Here is a tiny trained network, its code and every weight. The questions are about switching its units off for an input and a class, where a switched-off unit gives its printed mean instead of its output.

import numpy as np


def w(rows, s, z=0):
    codes = np.array(rows[::2]) - 128.0
    scale = np.full(codes.shape[1], s)
    scale[-1] = z or s
    return codes * scale


def f(y):
    return y / 2 * (1 + np.tanh(0.7978845608 * (y + 0.044715 * y**3)))


def log_softmax(a):
    a = a - a.max(-1, keepdims=True)
    return a - np.log(np.exp(a).sum(-1, keepdims=True))


def net(x, mask):
    res = np.array(x, float).reshape(1, 6) / 4 @ E
    y = f(res @ A[0][:, :-1].T + A[0][:, -1])
    res = res + np.where(mask, y, B[0][:, -1]) @ B[0][:, :-1]
    return log_softmax(res[-1] @ U[:, :-1].T + U[:, -1])


A, B = {}, {}
E = w([
[44,33,18,159,180,189,119],'x0',
[86,245,134,255,116,96,133],'x1',
[158,137,99,122,144,106,142],'x2',
[156,142,89,118,140,110,141],'x3',
[68,176,185,61,217,106,72],'x4',
[133,132,131,127,123,128,123],'x5',
],0.0078)
A[0] = w([
[244,215,255,158,14,130,187,255],'neuron 1',
[55,83,5,179,192,193,106,161],'neuron 2',
[143,59,149,75,90,115,138,104],'neuron 3',
[109,170,109,84,213,87,94,97],'neuron 4',
[93,242,99,224,116,153,117,104],'neuron 5',
[108,160,153,114,220,115,29,75],'neuron 6',
[204,107,82,185,67,144,153,42],'neuron 7',
],0.0083,0.0067)
B[0] = w([
[202,158,52,122,145,138,134,251],'neuron 1',
[107,255,108,178,128,147,61,207],'neuron 2',
[43,109,77,66,219,70,34,145],'neuron 3',
[103,64,106,249,39,206,129,153],'neuron 4',
[93,12,37,40,205,71,104,181],'neuron 5',
[167,44,32,158,40,244,100,160],'neuron 6',
[123,55,89,209,64,163,91,147],'neuron 7',
],0.0088,0.015)
U = w([
[159,2,102,216,5,159,91,73],'0',
[73,42,71,75,232,63,111,75],'1',
[103,151,106,128,117,124,156,254],'2',
[166,226,140,160,143,122,65,92],'3',
[130,119,133,157,149,110,112,226],'4',
[143,101,141,182,202,135,137,222],'5',
[92,142,176,134,82,54,196,67],'6',
[100,120,225,174,97,77,166,43],'7',
],0.009,0.0099)

Each question gives the input, the list of numbers given to net, and the class t.
The units are the neurons (one row each of A and B). Each row of codes is followed by its name. A weight is (code - 128) times the scale printed after its matrix; where a second scale follows, it is the last column's (A, B and U).
mask holds one flag per neuron, in row order. A switched-off neuron (its flag False) gives its mean, the last column of its row in B, instead of its output. The means were averaged over made-up inputs and are rounded, as every weight is.
A unit's drop is (log p(t) with every unit on - log p(t) with that unit switched off) / (log p(t) with every unit on - log p(t) with every unit switched off).
The circuit of an input: a set's keep is (log p(t) with only the set's units on - log p(t) with every unit switched off) / (log p(t) with every unit on - log p(t) with every unit switched off). Starting from all 7 units, units are removed one at a time, each time the one whose removal leaves the highest keep (on an exact tie, the one counted first), for as long as the keep stays at least 0.8.
circuit, biggest first: the units of the circuit, biggest drop first
most important unit: the unit with the biggest drop
k most important neurons: the k neurons with the biggest drops, biggest first
drop when u is switched off: that unit's drop, to one decimal
input [-2,-1,-3,4,4,-2], class 0: most important unit	neuron 2
input [5,-7,8,6,3,-1], class 4: 3 most important neurons	neuron 5; neuron 2; neuron 4
input [6,-5,2,-7,-4,0], class 5: circuit, biggest first	neuron 5; neuron 6
input [-4,-8,6,-7,8,6], class 0: 3 most important neurons	neuron 6; neuron 4; neuron 5
input [5,-6,3,1,7,1], class 0: 2 most important neurons	neuron 4; neuron 6
input [8,-3,8,3,6,2], class 3: 2 most important neurons	neuron 2; neuron 5
input [6,-5,-5,-1,4,8], class 2: 2 most important neurons	neuron 5; neuron 2
input [-6,4,5,-4,6,2], class 0: 2 most important neurons	neuron 6; neuron 4
input [0,3,6,2,6,-4], class 0: circuit, biggest first	neuron 4; neuron 6
input [-8,7,4,8,-8,3], class 0: 2 most important neurons	neuron 7; neuron 2
input [3,-6,-8,8,-5,1], class 4: 3 most important neurons	neuron 5; neuron 2; neuron 6
input [7,7,6,-6,2,-5], class 1: 2 most important neurons	neuron 5; neuron 1
input [5,-5,-4,-7,6,7], class 2: 2 most important neurons	neuron 2; neuron 5
input [5,-4,0,6,5,1], class 5: most important unit	neuron 7
input [8,0,-6,6,-6,-8], class 2: 2 most important neurons	neuron 2; neuron 1
input [-1,-3,3,-3,5,5], class 0: 4 most important neurons	neuron 6; neuron 4; neuron 2; neuron 5
input [5,7,1,-7,6,-7], class 1: 3 most important neurons	neuron 5; neuron 7; neuron 1
input [8,-4,8,-2,-2,-4], class 3: drop when neuron 2 is switched off	0.7
input [-7,8,-1,8,-5,4], class 1: drop when neuron 5 is switched off	1.0
input [-7,0,-5,4,7,-3], class 0: drop when neuron 6 is switched off	0.5
input [-2,-7,-3,5,-5,-3], class 1: most important unit	neuron 3
